Below is a small trained network, with its code and all its weights. Each question gives an input and a class and asks what happens when units are switched off, that is, made to give their printed mean instead of their output.

import numpy as np


def w(rows, s, z=0):
    codes = np.array(rows[::2]) - 128.0
    scale = np.full(codes.shape[1], s)
    scale[-1] = z or s
    return codes * scale


def f(y):
    return y / 2 * (1 + np.tanh(0.7978845608 * (y + 0.044715 * y**3)))


def log_softmax(a):
    a = a - a.max(-1, keepdims=True)
    return a - np.log(np.exp(a).sum(-1, keepdims=True))


def net(x, mask):
    res = np.array(x, float).reshape(1, 8) / 4 @ E
    y = f(res @ A[0][:, :-1].T + A[0][:, -1])
    res = res + np.where(mask, y, B[0][:, -1]) @ B[0][:, :-1]
    return log_softmax(res[-1] @ U[:, :-1].T + U[:, -1])


A, B = {}, {}
E = w([
[127,128,127,128,122],'x0',
[234,58,147,127,70],'x1',
[118,105,2,71,83],'x2',
[126,128,129,130,122],'x3',
[125,126,127,127,126],'x4',
[92,57,105,226,141],'x5',
[186,203,88,179,116],'x6',
[129,130,128,129,134],'x7',
],0.006)
A[0] = w([
[141,94,19,76,145,40],'n0',
[94,69,104,225,124,48],'n1',
[159,200,183,10,109,45],'n2',
[133,144,254,162,169,62],'n3',
[161,142,231,164,161,35],'n4',
[189,223,69,217,95,81],'n5',
[34,188,103,130,158,32],'n6',
[118,69,93,207,161,49],'n7',
[50,28,198,46,116,29],'n8',
[73,79,114,230,96,80],'n9',
[23,205,109,139,135,38],'n10',
[240,51,152,123,73,17],'n11',
[118,109,45,90,124,3],'n12',
[68,40,163,67,138,159],'n13',
[125,97,21,83,109,37],'n14',
],0.0099,0.0067)
B[0] = w([
[62,133,113,135,71,169],'n0',
[126,138,113,36,144,159],'n1',
[143,132,101,4,166,204],'n2',
[69,123,100,147,37,203],'n3',
[27,151,94,119,96,165],'n4',
[153,205,86,186,172,180],'n5',
[98,80,207,143,184,164],'n6',
[119,156,129,43,149,146],'n7',
[91,226,94,167,220,185],'n8',
[153,126,121,36,127,177],'n9',
[111,81,219,154,173,172],'n10',
[67,81,250,151,231,200],'n11',
[3,186,113,121,127,130],'n12',
[199,158,103,179,117,253],'n13',
[70,142,131,136,52,175],'n14',
],0.029,0.0043)
U = w([
[58,133,135,147,54,77],'0',
[133,64,253,164,197,96],'1',
[188,114,138,141,114,252],'2',
[173,142,124,17,159,56],'3',
[181,119,138,159,110,237],'4',
[184,210,108,196,178,49],'5',
],0.0059,0.012)

Each question gives the input, the list of numbers given to net, and the class t.
The units are the neurons (one row each of A and B). Each row of codes is followed by its name. A weight is (code - 128) times the scale printed after its matrix; where a second scale follows, it is the last column's (A, B and U).
mask holds one flag per neuron, in row order. A switched-off neuron (its flag False) gives its mean, the last column of its row in B, instead of its output. The means were averaged over made-up inputs and are rounded, as every weight is.
A unit's drop is (log p(t) with every unit on - log p(t) with that unit switched off) / (log p(t) with every unit on - log p(t) with every unit switched off).
The circuit of an input: a set's keep is (log p(t) with only the set's units on - log p(t) with every unit switched off) / (log p(t) with every unit on - log p(t) with every unit switched off). Starting from the 12 units with the biggest drops (on a tie, the unit counted first), units are removed one at a time, each time the one whose removal leaves the highest keep (on an exact tie, the one counted first), for as long as the keep stays at least 0.8.
units of the circuit, in order: the units of the circuit, biggest drop first
most important unit: the unit with the biggest drop
k most important neurons: the k neurons with the biggest drops, biggest first
drop of u: that unit's drop, to one decimal
input [0,1,2,5,0,-8,-6,1], class 3: most important unit -> n2
input [-3,7,-5,-1,8,8,-7,3], class 3: units of the circuit, in order -> [n9 n1]
input [1,-7,4,-5,5,7,-3,-4], class 1: 3 most important neurons -> [n10 n6 n2]
input [3,-2,7,7,-6,0,8,-3], class 5: 3 most important neurons -> [n5 n3 n4]
input [-1,7,1,3,2,7,-6,-1], class 1: 2 most important neurons -> [n11 n2]
input [-3,6,6,-4,-1,-2,-2,3], class 0: units of the circuit, in order -> [n14 n0]
input [5,-7,-1,-1,1,-7,0,2], class 1: 2 most important neurons -> [n10 n6]
input [3,1,-3,-7,1,8,-8,-8], class 3: 4 most important neurons -> [n9 n1 n7 n5]
input [5,4,-2,-5,-3,4,-6,1], class 5: units of the circuit, in order -> [n8 n13]
input [1,-4,4,1,-1,-7,3,3], class 3: 2 most important neurons -> [n2 n13]
input [-7,-4,6,-5,3,-5,8,6], class 5: 2 most important neurons -> [n5 n3]
input [4,1,8,-2,-5,-8,-1,-3], class 0: 3 most important neurons -> [n14 n0 n12]
input [-8,-1,-8,0,-2,-8,8,1], class 0: 3 most important neurons -> [n3 n4 n13]
input [-6,-4,-6,-3,6,-3,-2,6], class 0: units of the circuit, in order -> [n3]
input [-4,5,5,4,7,-1,-8,1], class 5: 2 most important neurons -> [n8 n13]
input [5,-1,4,-6,0,-5,-8,-6], class 5: 2 most important neurons -> [n8 n13]
input [0,-1,-1,7,4,6,8,4], class 5: 2 most important neurons -> [n5 n2]
input [4,5,1,-7,5,-4,1,5], class 1: units of the circuit, in order -> [n11 n13]
input [-5,-4,-1,6,-5,7,4,6], class 3: units of the circuit, in order -> [n9 n1]
input [-3,0,-5,-3,-6,6,-3,-6], class 3: most important unit -> n9
input [0,5,-6,-1,-4,5,3,-3], class 0: units of the circuit, in order -> [n4 n3]
input [4,-5,3,-8,8,5,0,3], class 1: units of the circuit, in order -> [n10 n6]
input [1,-3,-2,-4,4,6,-7,-3], class 5: drop of n8 -> 0.8
input [-3,-6,-3,-3,4,-6,0,-5], class 1: drop of n6 -> 0.4
